(in the rows, 128 means zero)
Each row has a class, written after it.
[105 109 113 139 144 123 137 137  91 112 118 139 114 136 130 144 170 128
 110 118  79 123 182 132 142 133 143 129 115 138 131 142 164  75  95 144
 120 145 101 149 139 151 127 109 126 101 131 186 132 142 126 139 132 129
 144  89 143 118 130 116 110 134 144 124 146]	Fani
[ 91 108 117 132 160 133 118 142  99 116 117 149  97 107 112 137 164 144
  74 126 196 121 129 110 134 130 112 143 146 138 121 133 136 142 104 141
 113 141 149 113 135 128 133 113 111 140 104 206 128 120 112 140 113 119
 147 116 153 102 129  89  94 178 158 185 139]	Fani
[110 124 119 118 117 138 123 135  93 139  83 139 142 128 134 129 137 143
 114 129 117 149 138 131 125 133 131 118  88 132 122 119 157  99 113 126
 124 121 103 109 119 134 114 113 131 133 127 142 131 131 125 138 112 125
 142 111 137 144 120 115 120 112 130 129 122]	vov
[113 124 125 117 160 133 132 142 116 119 156 110 109 102 116 122 128 148
 122 115 177 136 134 127 183 118 132 155 131 145 129  93 119 115 114 175
 119 150 143 133 131 115 128 142 111 141 122 126 135 114 110 120 125 127
  98 124 127 105 123 100  67 172 137 147 139]	Fani
[103 123 135 119 154 147 121 146 133 135 124 115 106 112 119 120 129 160
  97 124 197 136 121 126 175 119 142 134 126 122 130  97 125 133  95 166
 112 143 135 132 131 114 117 142 121 154 108 155 143 124 101 130 110 126
 112 127 143 123 116 108  98 155 140 156 137]	Debe
[ 78 130 117 122 163  98 119 127  91 137  87 163 115 122 106 136 145 126
 101 136 189 127 128 121 142 146 125 131 130 111 108 163 105 150 129 164
 105 121 150  86 132 112 127 115 122 147 107 190 135  99 115 117  88 111
 161 142 129 131 131 123 135 167 148 161 140]	Fani
[105 125 129 136 163 116 130 149  56 111 117 118 126 129 128 136 134 133
 105 126 144 135 149 122 204 129 103 155 123 140 130  98 121  81 108 192
  71 136 128 126 130 125 127 136 125 149 120 141 141 126 111 103  97 122
 156 105 144 112 127  93 122 155 133 152 125]	Fani
[ 94 124 134 118 138 134 110 137  99 121 101 193 113 103 107 122 147 148
  95 148 162 130 145 116  87 122 148 151 136 124 140 143 131 133 133 148
 104 142 138 101 118 131  99 101 114 119 115 195 157 103  96 161 130 121
 130 151 127 111 133  92 120 153 164 156 108]	Loga
[100 125 158 136 151 138 123 139 103 135 117 126 106 146 117 119 119 156
  98 142 218 131 118 128 177 106 131 150 128 134 135 105 108 138 119 177
 111 136 149 118 127 106 117 138 113 170 108 165 144  84 103 123 107 124
 120 137 127 115 123  99  99 178 141 162 132]	Debe
[ 95 123 150 129 150 120 116 120  72 126  98 154 121 120 110 135 159 133
  91 130 143 130 158 121 143 143 129 157 126 126 128 146 132 104 108 149
 112 127 131 105 138 125 112 119 119 124 115 163 132 115 114 133 129 121
 141 123 132 129 147 105 109 146 133 140 123]	vov
[120 118 125 115 140 127 131 131 109 121 149 143 102 120 111 143 153 136
 130 117 121 123 134 117 127 122 146 142 152 118  97 151 142 123 119 131
 117 131 141 136 137 122 127 115 117 108 121 178 156 113 124 142 149 138
 126 142 121 108 146 115 125 155 146 135 146]	Fani
[100 124 146 127 164 146 130 146  94 134 126 130 126 117 118 133 121 150
 108 124 162 135 147 126 166 108 153 148 123 140 126 102 120 104 120 173
 123 135 139 121 135 119 115 138 122 132 141 156 152 111 103 136 126 137
 119 126 142 113 121  96 100 163 145 142 130]	Debe
[113 129 120 142 138 146 132 125  85 119 105 153 131 122 126 141 143 144
  95 123 118 127 163 117 127 115 118 152 133  87 127 136 148 109 105 131
 121 129 135 112 130 121 128 121 120 134 137 178 144 123 115 153 120 134
 154 119 121 124 141 104 114 109 138 156 136]	Fani
[ 83 114 118 133 143 134 131 147  82 135  63 147 121 116 118 125 158 125
  95 137 125 147 156 128 136 127 159 111  95 123 132 149 145  84 105 151
 114 139 118 105 136 122  99 106 133 103 129 169 140 127 112 160 126 131
 140 113 137 135 135 116 108 134 133 124 125]	vov
[ 90 121 117 127 158 120 130 139 109 133 104 139 100 122 124 138 155 142
  91 122 148 128 146 132 148 144 133 126 134 124 121 151 139 138 106 144
 118 135 125 109 144 132 126 124 126 126 113 187 139 144 126 132 123 127
 146 123 138 125 132 132 115 154 148 145 142]	Fani
[115 114 127 112 136 124 146 143 140 116 161 122 115 148 125 133 163 118
 128 114  80 117 134 132 131 128 155 120 139 126 120 128 136 117 117 128
 134 140 117 155 135 139 132 128 120  97 133 133 152 127 126 140 179 138
 120 137 117 114 133 160 142 151 109  97 139]	Fani
[ 98 129 128 129 145 135 129 149  75 141  68 153 112 119 115 116 153 147
  83 140 137 142 151 125 132 138 149 110 108 121 127 151 110 102 108 145
 111 152 129 110 129 117 106 116 122 103 156 175 138 128 121 159 133 127
 147 121 129 128 128 120 123 134 145 119 124]	vov
[111 123 116 139 143 126 116 128  96 126  95 149 140 126 138 136 158 135
  92 127 151 133 142 117 135 138 119 113 121 124 123 151 138 118 115 132
 102 130 102 121 128 130 125 115 125 130 120 180 126 124 126 135 113 121
 163 116 127 123 135 106 106 138 142 151 139]	Fani
[149  99 131 122 137 142 136 134 125 135 123 131 107 112 120 131 124 154
 107 128 177 130 143 136 132 131 158 132 134 130 133 117 135 129 109 148
 131 128 137 138 142 106 118 126 108  84 140 174 149 109 125 155 139 137
 114 145 132 121 119 110 104 139 134 145 118]	Debe
[ 54 119 120 135 201 132 116 150  23 119  68 205  97  97  92 145 178 150
  50 136 199 150 177  99 153 143 141 156 135 110 115 146 143 113 104 173
  80 142 155  82 137 112 109  97  89 139 105 252 164  95  80 157 117 135
 153 119 123 107 132  63 106 184 190 190 134]	Fani
[133 121 107 154 156 110 133 107  83  84 172 128 131 126 135 153 165 118
 128 106  34 111 164  97 146 124  61 143 167 134 121 121 160  90 121 129
 104 143 129 153 144 146 144 111 134 124 136 160 130 123 106 103 111 136
 131 108 130 100 150  92 125 129 147 156 152]	Fani
[ 86 136 122 126 168 115 118 136  75 138  68 151 111 116 104 124 146 140
  92 147 200 135 146 137 161 146 156 126 112 107 118 158 127 124 104 163
  93 130 150  99 142 122 114 118 114 132 118 192 160 122 109 156 119 149
 160 140 114 150 136 119 104 164 148 149 136]	Fani
[134 123 142 122 131 142 133 134 138 130 148 103 133 127 127 113 124 128
 141 124 136 128 125 138 140 119 135 139 126 145 123 104 116 119 128 140
 125 121 125 133 131 111 122 136 124 141 134 103 136 115 121 120 142 130
 112 131 126 125 116 120 131 135 118 125 124]	Debe
[105 131 111 145 166 135 138 134  83 142  99 127 111 126 132 133 154 135
  96 121 159 129 156 131 181 129 136 115 108 125 121 157 141 109  95 160
 128 131 135 119 145 103 122 116 126 133 125 186 135 140 136 139 123 142
 152 132 130 134 121 129 113 142 139 136 146]	Fani
[ 74 123 119 130 153 131 113 135  51 129  60 173 127 110 116 123 139 149
  74 141 195 147 142 119 152 143 124 116 106 121 117 140 129 120 113 166
  95 127 141  90 126 111  98 133 117 158 109 181 143 123 101 146 100 111
 157 132 139 128 122 103  92 151 149 163 153]	vov
[ 91 134 118 136 131 123 134 143  88 140  71 158 119 120 122 105 155 145
 102 129 137 145 143 123 124 136 149 109 110 126 131 138 148 108 113 130
 114 121 112 115 122 122  99 110 124 128 122 158 111 131 117 153 114 123
 145 105 148 136 103 114 107 129 143 133 105]	vov
[106 120 118 127 154 116 121 140 106 123  94 141 115 122 113 130 169 126
 101 139 139 123 131 119 131 138 143 120 134 116 119 162 125 126 115 128
 106 123 127 114 128 133 122 118 122 128 117 173 140 129 124 135 128 125
 156 123 135 116 141 125 125 147 152 134 141]	Loga
[ 97 123 124 109 167 132 129 140  66 108 124 141 115 132 128 138 154 154
 104 125 147 135 165 119 151 111 148 157 123 125 133 121 135  89 112 173
 112 141 134 111 135 117 107 155 116 119 134 177 160 106  93 153 138 133
 134 158 116 109 133  92 101 155 152 143 127]	Fani
[ 83 131 122 128 155 148 122 135  76 126 104 154 130 113 117 117 154 136
  84 134 190 139   4 120 142 133 135 126 129 132 129 138 133 125 114 161
 112 131 133 107 124 107 109 121 123 131 122 184 142 105  99 154 118 115
 132 134 136 124 114  99 107 149 147 166 126]	Loga
[ 95 125 125 136 147 128 126 135  80 145  82 141 120 116 125 129 138 150
 101 136 158 131 141 135 152 135 132 126 110 141 133 141 121 105 103 152
 111 131 122 114 133 116 120 125 122 138 124 157 158 125 121 140 118 127
 141 106 142 136 130 123 116 130 136 153 120]	vov
[ 95 126 122 130 128 116 120 130  65 138  73 161 138 124 114 124 149 142
 109 146 135 147 140 118 120 137 128 116 117 123 128 147 123 109 135 134
 111 126 121  96 117 134 108 112 131 126 122 148 123 127 118 130 109 119
 153 115 143 142 129 116 124 124 144 133  84]	vov
[118 129 128 108 156 169 131 140  93 141 112 108  96 122 137 140 128 161
  99 118 174 133 155 135 188 117 126 141 127 147 136 109 137  97  82 177
 136 136 129 141 162 107 122 141 118 146 128 182 151 125 111 140  54 138
 119 120 133 114 124 101  88 150 133 165 123]	Fani
[102 123 110 132 155 130 141 141 101 137  99 128  97 127 128 128 156 141
 101 130 131 123 149 146 160 130 174 117 105 117 112 149 143  99  99 151
 114 128 129 113 143 112 117  98 121 110 133 183 137 124 133 168 151 124
 130 118 139 133 135 135 103 157 162 123 139]	Fani
[ 93 138 128 145 178 124 120 126  27 121  87 158 124 112 111 142 141 147
  93 136 147 135 165 105 145 124 104 158 142 125 135 122 130  96 125 181
 109 139 144  97 128 116 117 122 114 140 140 181 145  98  82 126 108 112
 142 114 127 120 134  67 112 153 147 166 109]	Fani
[ 82 137 118 128 174 108  99 131  81 113 106 183 102  90 102 138 158 143
  85 136 199 128 147 106 121 131 127 162 146 124 135 137 117 136 130 162
 101 134 150  93 135 128 115 106  85 138 117 209 160  94  92 150 111 115
 143 133 126 118 136  76 111 166 175 184 132]	Loga
[150 134 109 133 148 133 144 114 133 112 154 121 115 125 131 141 143 131
 136 109 108 109 140 143 125 128 127 124 141 109 119 128 143 143 118 132
 127 130 148 139 144 129 145 133 118 124 136 160 131 118 131 139 145 135
 129 137 112 119 117 123 120 132 154 138 152]	Fani
[ 69 117 121 111 136 118 112 146  99 128  86 171 106 105 118 123 171 132
  87 139 175 141 121 131 133 127 142 120 121 132 136 134 140 121 120 138
 105 129 113 113 129 103 107  83 111 122 112 178 144 120 111 138 113 118
 147 113 146 122 122 115 103 163 156 155 127]	Loga
[114 121 102 156 164 108 131 119  93 106 124 153 109 151 116 145 171 110
 119 100 127 114 155 109 140 140 105 133 149 116 121 159 133 123 116 127
 105 129 143 120 153 134 139 110 132 113 118 193 129 116 131 139 136 130
 169 121 129 111 137  91 126 160 154 158 159]	Fani
[107 131 126 141 144 114 134 158  77 140  93 136 131 133 126 132 156 131
 112 141 106 144 142 109 142 138 123 108 116 132 121 140 128  93 119 143
 118 128 115 115 124 135 116 124 128 116 123 135 126 134 132 126 124 128
 138 107 140 138 128 103  87 127 136 115 123]	vov
